Below are the code and all the weights of a small trained network. Each question names an input and a class and asks about switching units off, where a switched-off unit gives its printed mean instead of its output.

import numpy as np


def w(rows, s, z=0):
    codes = np.array(rows[::2]) - 128.0
    scale = np.full(codes.shape[1], s)
    scale[-1] = z or s
    return codes * scale


def f(y):
    return np.maximum(y, 0)


def log_softmax(a):
    a = a - a.max(-1, keepdims=True)
    return a - np.log(np.exp(a).sum(-1, keepdims=True))


def net(x, mask):
    res = np.array(x, float).reshape(1, 2) / 4 @ E
    y = f(res @ A[0][:, :-1].T + A[0][:, -1])
    res = res + np.where(mask, y, B[0][:, -1]) @ B[0][:, :-1]
    return log_softmax(res[-1] @ U[:, :-1].T + U[:, -1])


A, B = {}, {}
E = w([
[21,78,99,87,5,127,131],'x0',
[165,6,130,10,160,60,171],'x1',
],0.014)
A[0] = w([
[118,188,119,186,153,253,56,253],'N0',
[209,137,187,121,213,138,171,134],'N1',
[5,119,86,103,67,118,136,127],'N2',
[163,57,64,104,167,77,223,93],'N3',
[112,127,90,166,60,181,130,224],'N4',
[206,54,141,158,100,71,204,89],'N5',
[190,124,103,105,181,106,123,213],'N6',
[142,76,192,118,223,66,144,101],'N7',
[216,162,210,112,168,126,147,132],'N8',
[73,133,154,59,53,135,200,174],'N9',
[113,82,124,149,41,122,134,127],'N10',
[33,111,49,88,28,180,178,127],'N11',
[163,215,225,204,175,131,112,216],'N12',
[190,86,195,74,151,59,232,104],'N13',
[45,101,46,106,68,124,105,128],'N14',
[181,88,123,55,117,42,192,173],'N15',
],0.011,0.0055)
B[0] = w([
[141,143,107,94,144,149,42,253],'N0',
[142,42,86,229,172,124,149,227],'N1',
[135,95,91,162,183,61,114,222],'N2',
[152,140,194,114,80,121,177,216],'N3',
[131,88,150,91,142,105,43,201],'N4',
[169,110,176,97,105,125,186,187],'N5',
[175,115,132,236,75,205,125,202],'N6',
[183,142,163,165,89,166,174,212],'N7',
[107,116,76,246,165,158,157,209],'N8',
[80,124,176,193,107,67,129,201],'N9',
[125,112,119,191,126,89,141,183],'N10',
[99,87,72,188,134,67,149,238],'N11',
[79,133,94,86,181,227,74,241],'N12',
[121,117,209,160,70,149,160,233],'N13',
[113,93,94,181,136,51,146,211],'N14',
[172,99,211,81,64,109,154,234],'N15',
],0.011,0.02)
U = w([
[85,223,188,3,126,183,20,90],'0',
[182,108,236,111,74,117,173,142],'1',
[73,91,147,148,116,33,111,200],'2',
[121,194,147,114,128,105,177,31],'3',
[130,143,55,157,149,176,73,254],'4',
[116,130,133,171,130,177,180,42],'5',
[144,152,71,95,117,147,184,35],'6',
],0.013,0.0035)

Each question gives the input, the list of numbers given to net, and the class t.
The units are the neurons (one row each of A and B). Each row of codes is followed by its name. A weight is (code - 128) times the scale printed after its matrix; where a second scale follows, it is the last column's (A, B and U).
mask holds one flag per neuron, in row order. A switched-off neuron (its flag False) gives its mean, the last column of its row in B, instead of its output. The means were averaged over made-up inputs and are rounded, as every weight is.
A unit's drop is (log p(t) with every unit on - log p(t) with that unit switched off) / (log p(t) with every unit on - log p(t) with every unit switched off).
unit that matters most: the unit with the biggest drop
k most important neurons: the k neurons with the biggest drops, biggest first
drop of u: that unit's drop, to one decimal
input [-2,1], class 5: 2 most important neurons => (N15 N3)
input [3,4], class 1: unit that matters most => N15
input [-5,-7], class 4: 3 most important neurons => (N15 N8 N3)
input [3,-6], class 4: 3 most important neurons => (N0 N15 N13)
input [2,-7], class 4: 3 most important neurons => (N15 N3 N13)
input [-7,3], class 5: 2 most important neurons => (N8 N1)
input [1,-5], class 0: 2 most important neurons => (N1 N8)
input [0,-1], class 0: drop of N8 => 0.1
input [1,-7], class 0: drop of N1 => 0.1
input [-8,3], class 5: drop of N8 => 0.5
input [-3,-5], class 0: drop of N11 => 0.2
